Below are the code and all the weights of a small trained network. Each question names an input and a class and asks about switching units off, where a switched-off unit gives its printed mean instead of its output.

import numpy as np


def w(rows, s, z=0):
    codes = np.array(rows[::2]) - 128.0
    scale = np.full(codes.shape[1], s)
    scale[-1] = z or s
    return codes * scale


def f(y):
    return np.maximum(y, 0)


def log_softmax(a):
    a = a - a.max(-1, keepdims=True)
    return a - np.log(np.exp(a).sum(-1, keepdims=True))


def net(x, mask):
    res = np.array(x, float).reshape(1, 6) / 4 @ E
    y = f(res @ A[0][:, :-1].T + A[0][:, -1])
    res = res + np.where(mask, y, B[0][:, -1]) @ B[0][:, :-1]
    return log_softmax(res[-1] @ U[:, :-1].T + U[:, -1])


A, B = {}, {}
E = w([
[147,164,142,199,129,180,129,174,118,111,158],'x0',
[105,63,101,182,109,109,111,159,139,254,147],'x1',
[210,62,133,114,26,167,69,173,74,113,144],'x2',
[83,207,72,104,78,162,133,115,173,8,153],'x3',
[148,209,174,145,73,76,129,191,45,141,169],'x4',
[203,119,127,198,105,204,47,64,180,124,206],'x5',
],0.01)
A[0] = w([
[95,139,121,133,33,126,138,189,103,118,178,164],'n1',
[61,122,124,31,46,141,74,160,96,74,194,79],'n2',
[150,137,165,76,142,73,186,130,153,177,93,5],'n3',
[149,129,102,171,136,123,151,139,153,254,88,111],'n4',
[121,171,173,130,149,160,149,125,99,21,139,147],'n5',
[217,136,128,89,71,76,162,156,115,160,27,123],'n6',
[155,135,162,76,109,145,244,152,41,61,119,63],'n7',
[183,187,99,97,48,52,74,214,63,165,173,225],'n8',
[176,114,156,60,112,169,168,127,149,47,165,169],'n9',
[110,125,178,191,81,197,135,189,122,107,154,67],'n10',
[175,148,131,119,130,68,87,191,113,220,107,167],'n11',
],0.0092,0.003)
B[0] = w([
[117,91,108,171,108,254,52,194,225,96,179,195],'n1',
[168,145,240,149,60,128,82,129,152,113,131,194],'n2',
[133,88,87,172,171,172,137,140,88,167,130,185],'n3',
[54,82,97,61,107,116,156,154,105,160,135,216],'n4',
[234,202,149,130,58,116,110,90,95,87,100,201],'n5',
[43,50,136,133,105,46,163,159,84,142,97,193],'n6',
[109,122,158,102,138,34,182,94,90,108,104,200],'n7',
[71,24,194,70,105,160,175,168,103,154,142,249],'n8',
[195,155,117,160,54,156,95,111,142,94,109,195],'n9',
[171,115,63,159,149,121,115,161,175,179,208,182],'n10',
[88,60,112,105,180,119,159,174,117,176,131,215],'n11',
],0.0089,0.013)
U = w([
[115,54,98,134,46,106,133,156,118,156,102,203],'0',
[132,48,135,209,194,219,95,171,178,158,164,16],'1',
[89,126,82,109,126,4,188,152,1,166,13,7],'2',
[148,215,143,112,140,173,124,115,148,10,138,254],'3',
],0.0069,0.0016)

Each question gives the input, the list of numbers given to net, and the class t.
The units are the neurons (one row each of A and B). Each row of codes is followed by its name. A weight is (code - 128) times the scale printed after its matrix; where a second scale follows, it is the last column's (A, B and U).
mask holds one flag per neuron, in row order. A switched-off neuron (its flag False) gives its mean, the last column of its row in B, instead of its output. The means were averaged over made-up inputs and are rounded, as every weight is.
A unit's drop is (log p(t) with every unit on - log p(t) with that unit switched off) / (log p(t) with every unit on - log p(t) with every unit switched off).
The circuit of an input: a set's keep is (log p(t) with only the set's units on - log p(t) with every unit switched off) / (log p(t) with every unit on - log p(t) with every unit switched off). Starting from all 11 units, units are removed one at a time, each time the one whose removal leaves the highest keep (on an exact tie, the one counted first), for as long as the keep stays at least 0.8.
units of the circuit, in order: the units of the circuit, biggest drop first
most important unit: the unit with the biggest drop
top k neurons: the k neurons with the biggest drops, biggest first
drop when u is switched off: that unit's drop, to one decimal
input [4,7,-7,-6,4,7], class 0: most important unit : n4
input [-1,7,1,-2,0,2], class 2: units of the circuit, in order : [n1, n2]
input [-7,5,-6,-3,4,6], class 2: top 2 neurons : [n1, n4]
input [7,0,6,8,-4,4], class 3: units of the circuit, in order : [n5, n8]
input [-2,-1,-6,6,3,-4], class 3: units of the circuit, in order : [n6, n4]
input [4,-5,-2,-4,0,-1], class 3: units of the circuit, in order : [n11, n8]
input [0,-8,0,-6,3,4], class 3: units of the circuit, in order : [n4, n11, n5]
input [-8,-7,7,6,0,-7], class 3: top 2 neurons : [n2, n9]
input [4,6,-6,-1,-3,-1], class 2: top 2 neurons : [n1, n4]
input [2,8,6,-3,8,5], class 1: top 2 neurons : [n1, n10]
input [6,7,-4,-8,-4,-2], class 2: top 2 neurons : [n4, n1]
input [6,8,3,-1,4,-3], class 1: top 2 neurons : [n1, n10]
input [6,-4,3,-5,-6,-3], class 2: top 2 neurons : [n1, n2]
input [4,6,-7,-7,-8,-2], class 2: most important unit : n4
input [8,5,2,-1,1,-4], class 1: drop when n1 is switched off : 0.3
input [-8,-2,3,0,-5,-3], class 2: drop when n1 is switched off : 0.9
input [7,-7,7,5,-2,-7], class 3: drop when n1 is switched off : 0.0
input [4,-6,-4,-8,1,3], class 3: drop when n6 is switched off : 0.4
